Below is a small trained network, with its code and all its weights. Each question gives an input and a class and asks what happens when units are switched off, that is, made to give their printed mean instead of their output.

import numpy as np


def w(rows, s, z=0):
    codes = np.array(rows[::2]) - 128.0
    scale = np.full(codes.shape[1], s)
    scale[-1] = z or s
    return codes * scale


def norm(h):
    return h / np.sqrt((h * h).mean(-1, keepdims=True) + 1e-5)


def f(y):
    return np.maximum(y, 0)


def log_softmax(a):
    a = a - a.max(-1, keepdims=True)
    return a - np.log(np.exp(a).sum(-1, keepdims=True))


def net(x, mask):
    res = np.array(x, float).reshape(1, 8) / 4 @ E
    u = 0
    for l in range(3):
        y = f(norm(res) @ A[l][:, :-1].T + A[l][:, -1])
        res = res + np.where(mask[u : u + 6], y, B[l][:, -1]) @ B[l][:, :-1]
        u += 6
    return log_softmax(norm(res)[-1] @ U[:, :-1].T + U[:, -1])


A, B = {}, {}
E = w([
[96,224,198,146,175,90,65,65,89,194],'x0',
[144,164,87,171,224,83,255,167,239,194],'x1',
[138,28,139,99,177,97,198,58,211,33],'x2',
[138,156,34,207,94,185,67,31,144,151],'x3',
[109,167,95,54,95,192,160,131,92,169],'x4',
[42,71,185,128,167,138,150,111,193,128],'x5',
[56,72,78,184,182,53,127,151,169,105],'x6',
[177,112,162,218,96,157,180,138,46,119],'x7',
],0.0094)
A[0] = w([
[43,90,152,116,185,85,158,137,176,157,34],'0.n1',
[162,167,101,190,163,62,106,124,167,140,3],'0.n2',
[138,54,132,159,144,122,153,132,178,104,31],'0.n3',
[149,74,24,143,111,168,169,104,182,116,96],'0.n4',
[151,124,135,90,142,128,158,142,195,138,67],'0.n5',
[150,110,124,135,127,148,119,3,179,100,40],'0.n6',
],0.025,0.0055)
B[0] = w([
[9,174,95,187,130,142,138,128,201,60,229],'0.n1',
[63,159,71,136,199,125,87,139,135,177,196],'0.n2',
[200,170,157,149,111,120,178,218,85,106,206],'0.n3',
[88,94,69,103,112,33,191,171,142,101,248],'0.n4',
[237,112,167,128,170,154,111,45,176,140,185],'0.n5',
[93,98,126,138,212,218,75,25,120,119,211],'0.n6',
],0.016,0.017)
A[1] = w([
[127,108,160,92,145,102,165,119,203,131,91],'1.n1',
[129,141,140,55,98,130,119,166,145,169,3],'1.n2',
[149,251,56,149,87,238,134,126,58,237,141],'1.n3',
[113,54,133,122,118,88,18,111,82,141,80],'1.n4',
[126,150,60,214,159,67,78,142,104,171,138],'1.n5',
[148,99,135,129,61,158,49,139,107,148,102],'1.n6',
],0.022,0.004)
B[1] = w([
[158,156,138,98,108,118,125,175,150,161,183],'1.n1',
[130,94,104,160,111,162,123,45,191,161,142],'1.n2',
[251,224,152,185,68,129,90,175,104,134,249],'1.n3',
[118,74,141,98,144,139,167,69,51,105,183],'1.n4',
[87,201,142,152,105,135,70,195,144,127,249],'1.n5',
[90,150,128,77,165,143,115,96,126,154,169],'1.n6',
],0.017,0.016)
A[2] = w([
[88,169,82,153,94,159,144,134,100,136,123],'2.n1',
[137,41,194,177,86,66,174,153,92,80,86],'2.n2',
[148,111,128,150,232,43,100,151,94,202,3],'2.n3',
[71,78,90,90,4,126,48,145,75,119,135],'2.n4',
[102,101,145,183,100,94,71,175,40,32,149],'2.n5',
[135,149,179,105,144,197,124,124,166,130,118],'2.n6',
],0.022,0.0045)
B[2] = w([
[145,55,139,138,41,108,91,165,141,169,222],'2.n1',
[147,118,92,56,98,85,200,86,131,214,185],'2.n2',
[99,149,96,162,85,168,106,106,203,56,149],'2.n3',
[127,151,129,230,156,179,26,59,171,143,192],'2.n4',
[168,8,217,118,133,159,175,116,99,136,247],'2.n5',
[96,152,91,65,92,148,74,158,76,171,187],'2.n6',
],0.016,0.013)
U = w([
[173,212,170,158,69,135,67,132,92,157,225],'0',
[77,91,141,87,154,171,80,16,91,110,46],'1',
[16,163,81,152,134,63,148,172,196,75,236],'2',
[163,91,121,71,91,35,249,147,127,96,5],'3',
],0.012,0.0017)

Each question gives the input, the list of numbers given to net, and the class t.
The units are the neurons (one row each of A and B). Each row of codes is followed by its name. A weight is (code - 128) times the scale printed after its matrix; where a second scale follows, it is the last column's (A, B and U).
mask holds one flag per neuron, layer by layer. A switched-off neuron (its flag False) gives its mean, the last column of its row in B, instead of its output. The means were averaged over made-up inputs and are rounded, as every weight is.
A unit's drop is (log p(t) with every unit on - log p(t) with that unit switched off) / (log p(t) with every unit on - log p(t) with every unit switched off).
The circuit of an input: a set's keep is (log p(t) with only the set's units on - log p(t) with every unit switched off) / (log p(t) with every unit on - log p(t) with every unit switched off). Starting from the 12 units with the biggest drops (on a tie, the unit counted first), units are removed one at a time, each time the one whose removal leaves the highest keep (on an exact tie, the one counted first), for as long as the keep stays at least 0.8.
circuit, biggest first: the units of the circuit, biggest drop first
k most important neurons: the k neurons with the biggest drops, biggest first
k most important neurons of layer l: the k neurons of layer l with the biggest drops, biggest first
drop when u is switched off: that unit's drop, to one decimal
input [-8,5,-7,8,5,7,-3,2], class 3: circuit, biggest first : (0.n4)
input [3,-1,5,8,-7,-7,4,8], class 1: 2 most important neurons of layer 0 : (0.n6 0.n1)
input [-1,-4,1,-6,4,5,-1,-1], class 2: 2 most important neurons : (1.n3 0.n1)
input [1,-5,2,8,5,-8,-1,-1], class 1: 4 most important neurons : (0.n3 0.n6 1.n4 0.n2)
input [-7,1,-6,7,-7,-5,3,4], class 2: 3 most important neurons : (0.n4 1.n3 0.n2)
input [-3,7,3,4,4,-8,-4,-3], class 2: 2 most important neurons : (0.n4 2.n5)
input [2,8,-1,8,7,4,-4,4], class 2: 2 most important neurons : (0.n4 0.n3)
input [-2,6,5,1,-2,8,0,7], class 3: 2 most important neurons of layer 0 : (0.n3 0.n4)
input [6,-3,8,-3,0,8,-1,3], class 1: 3 most important neurons : (0.n6 0.n4 1.n5)
input [-4,5,6,-8,-2,4,5,4], class 3: 3 most important neurons of layer 0 : (0.n3 0.n2 0.n6)
input [-8,-3,2,7,-6,-8,0,-6], class 2: 3 most important neurons : (0.n4 1.n3 2.n4)
input [-5,-5,0,8,-7,5,4,4], class 1: 2 most important neurons of layer 0 : (0.n6 0.n5)
input [7,-8,-6,-7,3,3,3,3], class 1: 3 most important neurons : (0.n3 1.n4 0.n2)
input [-8,6,-3,7,-4,-7,-2,1], class 2: circuit, biggest first : (0.n4)
input [-5,0,2,1,2,2,-8,0], class 3: 2 most important neurons : (0.n4 0.n1)
input [-1,1,-1,5,1,5,-1,-3], class 2: 2 most important neurons of layer 0 : (0.n4 0.n1)
input [2,3,-3,-8,-3,0,-1,2], class 2: 2 most important neurons : (1.n3 0.n1)
input [1,-8,7,-3,-8,4,1,-6], class 1: 2 most important neurons : (0.n6 0.n4)
input [4,-8,-6,-5,-8,-3,-1,5], class 1: 2 most important neurons of layer 0 : (0.n3 0.n2)
input [-6,5,3,1,-1,8,2,5], class 3: 2 most important neurons of layer 0 : (0.n3 0.n2)
input [-8,8,-4,1,-2,1,-8,-2], class 3: most important neuron : (0.n4)
input [-5,-1,7,1,-1,-4,-1,0], class 3: drop when 0.n4 is switched off : 0.1
input [8,6,-4,-2,-7,1,2,0], class 2: drop when 0.n1 is switched off : 0.2
input [-5,2,-3,7,-5,-4,0,4], class 2: drop when 0.n4 is switched off : 1.1
